Below is a small trained network, with its code and all its weights. Each question gives an input and a target symbol and asks what happens when units are switched off, that is, made to give their printed mean instead of their output.

import numpy as np


def w(rows, s, z=0):
    codes = np.array(rows[::2]) - 128.0
    scale = np.full(codes.shape[1], s)
    scale[-1] = z or s
    return codes * scale


def f(y):
    return np.maximum(y, 0)


def softmax(a):
    e = np.exp(a - a.max(-1, keepdims=True))
    return e / e.sum(-1, keepdims=True)


def log_softmax(a):
    a = a - a.max(-1, keepdims=True)
    return a - np.log(np.exp(a).sum(-1, keepdims=True))


def net(x, mask):
    ids = ['ΓΨαβδεζηθλμξπτφω'.index(c) for c in x.split()]
    T = len(ids)
    res = E[ids] + P[:T]
    u = 0
    for l in range(2):
        r = res
        for j in range(2):
            rows = slice(3 * j, 3 * j + 3)
            q, k, v = (r @ M[l][rows].T for M in (Q, K, V))
            z = softmax(np.where(np.tri(T) > 0, q @ k.T / 3**0.5, -1e9)) @ v
            o = O[l][rows]
            res = res + np.where(mask[u + j], z, o[:, -1]) @ o[:, :-1]
        u += 2
        y = f(res @ A[l][:, :-1].T + A[l][:, -1])
        res = res + np.where(mask[u : u + 4], y, B[l][:, -1]) @ B[l][:, :-1]
        u += 4
    return log_softmax(res[-1] @ U[:, :-1].T + U[:, -1])


Q, K, V, O, A, B = {}, {}, {}, {}, {}, {}
E = w([
[113,132,227,204],'Γ',
[71,55,161,51],'Ψ',
[225,149,226,122],'α',
[54,124,141,180],'β',
[143,135,117,124],'δ',
[29,82,90,95],'ε',
[74,130,12,125],'ζ',
[86,108,97,103],'η',
[135,171,33,168],'θ',
[184,201,116,217],'λ',
[78,69,145,67],'μ',
[151,153,117,135],'ξ',
[156,113,52,20],'π',
[224,187,70,96],'τ',
[154,138,134,129],'φ',
[144,91,212,89],'ω',
],0.011)
P = w([
[139,254,193,68],'0',
[161,88,135,137],'1',
[112,168,143,106],'2',
[130,157,140,123],'3',
[125,154,142,128],'4',
[130,164,141,124],'5',
[129,155,142,126],'6',
[145,150,130,123],'7',
[139,148,141,121],'8',
[143,146,142,123],'9',
[152,136,146,131],'10',
[159,133,136,129],'11',
],0.0064)
Q[0] = w([
[167,61,139,131],'L0H1',
[137,111,176,133],'L0H1',
[121,154,90,94],'L0H1',
[232,111,41,149],'L0H2',
[68,101,106,47],'L0H2',
[2,223,103,156],'L0H2',
],0.0057)
K[0] = w([
[89,50,142,159],'L0H1',
[122,119,153,121],'L0H1',
[146,160,111,94],'L0H1',
[210,94,14,160],'L0H2',
[43,99,92,29],'L0H2',
[14,253,106,150],'L0H2',
],0.0046)
V[0] = w([
[70,81,121,184],'L0H1',
[129,200,104,142],'L0H1',
[126,213,128,100],'L0H1',
[54,230,147,34],'L0H2',
[135,2,46,138],'L0H2',
[222,2,90,172],'L0H2',
],0.0061)
O[0] = w([
[73,152,142,132,49],'L0H1',
[155,121,103,161,181],'L0H1',
[169,79,114,167,203],'L0H1',
[170,2,100,138,190],'L0H2',
[74,178,111,85,4],'L0H2',
[93,228,142,79,56],'L0H2',
],0.0073,0.003)
A[0] = w([
[144,165,167,190,166],'L0N1',
[77,72,95,233,222],'L0N2',
[94,2,51,42,254],'L0N3',
[91,99,173,168,136],'L0N4',
],0.0047,0.0046)
B[0] = w([
[144,129,159,202,195],'L0N1',
[145,37,103,197,231],'L0N2',
[136,2,70,73,254],'L0N3',
[104,64,150,151,149],'L0N4',
],0.0066,0.0048)
Q[1] = w([
[49,124,130,112],'L1H1',
[95,137,160,132],'L1H1',
[71,161,127,147],'L1H1',
[166,61,129,178],'L1H2',
[3,226,137,86],'L1H2',
[28,226,153,76],'L1H2',
],0.012)
K[1] = w([
[75,164,130,144],'L1H1',
[100,137,101,124],'L1H1',
[80,127,124,112],'L1H1',
[181,67,130,145],'L1H2',
[33,199,126,100],'L1H2',
[6,225,136,102],'L1H2',
],0.013)
V[1] = w([
[197,103,125,148],'L1H1',
[81,156,133,109],'L1H1',
[137,61,87,100],'L1H1',
[207,195,204,208],'L1H2',
[148,169,2,147],'L1H2',
[198,130,130,6],'L1H2',
],0.007)
O[1] = w([
[109,209,138,94,253],'L1H1',
[144,55,109,152,25],'L1H1',
[131,172,142,152,218],'L1H1',
[29,234,135,85,151],'L1H2',
[166,192,2,149,131],'L1H2',
[243,151,151,38,164],'L1H2',
],0.0069,0.007)
A[1] = w([
[93,131,161,144,255],'L1N1',
[254,40,109,184,59],'L1N2',
[192,209,228,241,69],'L1N3',
[120,112,8,183,176],'L1N4',
],0.0071,0.0068)
B[1] = w([
[195,131,192,202,223],'L1N1',
[28,138,104,79,254],'L1N2',
[2,151,101,65,231],'L1N3',
[160,101,53,168,200],'L1N4',
],0.0081,0.0078)
U = w([
[46,106,182,139,5],'Γ',
[91,81,158,75,49],'Ψ',
[117,186,200,38,107],'α',
[171,78,159,222,246],'β',
[200,137,142,141,211],'δ',
[62,71,100,117,19],'ε',
[111,113,50,143,9],'ζ',
[120,105,115,118,119],'η',
[215,156,78,191,131],'θ',
[41,205,70,126,156],'λ',
[99,83,149,88,70],'μ',
[191,147,134,142,185],'ξ',
[113,146,73,9,100],'π',
[254,217,111,103,157],'τ',
[203,144,152,141,209],'φ',
[221,108,221,115,244],'ω',
],0.0072,0.0029)

Each question gives the input, a string of symbols that net reads in full, and the target symbol t.
The units are the heads (3 rows each of Q, K, V and O) and the neurons (one row each of A and B). Each row of codes is followed by its name. A weight is (code - 128) times the scale printed after its matrix; where a second scale follows, it is the last column's (O, A, B and U).
mask holds one flag per unit, layer by layer, with each layer's heads first. A switched-off unit (its flag False) gives its mean, the last column of its rows in O or B, instead of its output. The means were averaged over made-up inputs and are rounded, as every weight is.
A unit's drop is (log p(t) with every unit on - log p(t) with that unit switched off) / (log p(t) with every unit on - log p(t) with every unit switched off).
The circuit of an input: a set's keep is (log p(t) with only the set's units on - log p(t) with every unit switched off) / (log p(t) with every unit on - log p(t) with every unit switched off). Starting from all 12 units, units are removed one at a time, each time the one whose removal leaves the highest keep (on an exact tie, the one counted first), for as long as the keep stays at least 0.8.
units of the circuit, in order: the units of the circuit, biggest drop first
most important unit: the unit with the biggest drop
k most important neurons: the k neurons with the biggest drops, biggest first
top k neurons in layer l: the k neurons of layer l with the biggest drops, biggest first
which heads matter: for each layer, one digit per head in row order, 1 if its drop is at least 0.15 and else 0, layers parted by /
input π π η, target π: units of the circuit, in order	L1H2; L1N2; L0N3; L1N1
input α η ω, target α: most important unit	L0H2
input λ α Ψ λ α α φ Γ, target λ: 3 most important neurons	L0N3; L1N3; L0N1
input π λ λ β α λ α ζ τ α λ, target π: 2 most important neurons	L1N2; L1N3
input β δ λ ε π λ λ θ, target β: which heads matter	01 / 01
input ω μ λ β θ ε τ ω, target ω: units of the circuit, in order	L0H2; L1H2; L1N3; L1N2
input ω ζ φ Γ λ π α ω Γ α, target α: 3 most important neurons	L1N3; L0N3; L1N4
input τ Γ π π π λ μ Γ β ε δ τ, target τ: which heads matter	11 / 01
input π δ φ ω λ Ψ ξ Γ ε π, target π: units of the circuit, in order	L1N2; L1H2; L0N3; L0H2
input α ξ λ ω, target α: units of the circuit, in order	L0H2; L1H2
input π β λ λ Ψ α ω λ π μ, target π: 2 most important neurons	L0N3; L1N2
input λ π θ Γ, target λ: units of the circuit, in order	L1H2; L0H2
input Γ ω π π ε μ π α α λ, target λ: units of the circuit, in order	L1N3; L0H2; L1H2
input ζ β η λ ε λ ω α π π β ζ, target ζ: top 3 neurons in layer 1	L1N4; L1N2; L1N1
input τ λ μ δ π λ ξ, target τ: top neuron in layer 1	L1N2
input θ τ λ ξ λ δ η μ θ, target θ: 4 most important neurons	L1N4; L1N3; L1N2; L0N2
input ω τ α λ α τ π τ ω, target ω: top 2 neurons in layer 1	L1N3; L1N2
input λ Γ δ θ λ τ, target λ: which heads matter	11 / 01
input ω τ ε β π η Ψ λ φ, target ω: which heads matter	01 / 01
input λ Ψ π ω τ λ, target λ: most important unit	L0H2
input π β α, target π: 4 most important neurons	L1N2; L1N3; L0N3; L1N1
input π π θ δ θ ζ η μ λ ω α, target π: which heads matter	00 / 01
input π φ λ τ π ω τ, target π: which heads matter	11 / 01
input π λ ζ Ψ Γ π λ ε λ λ τ, target π: which heads matter	01 / 01
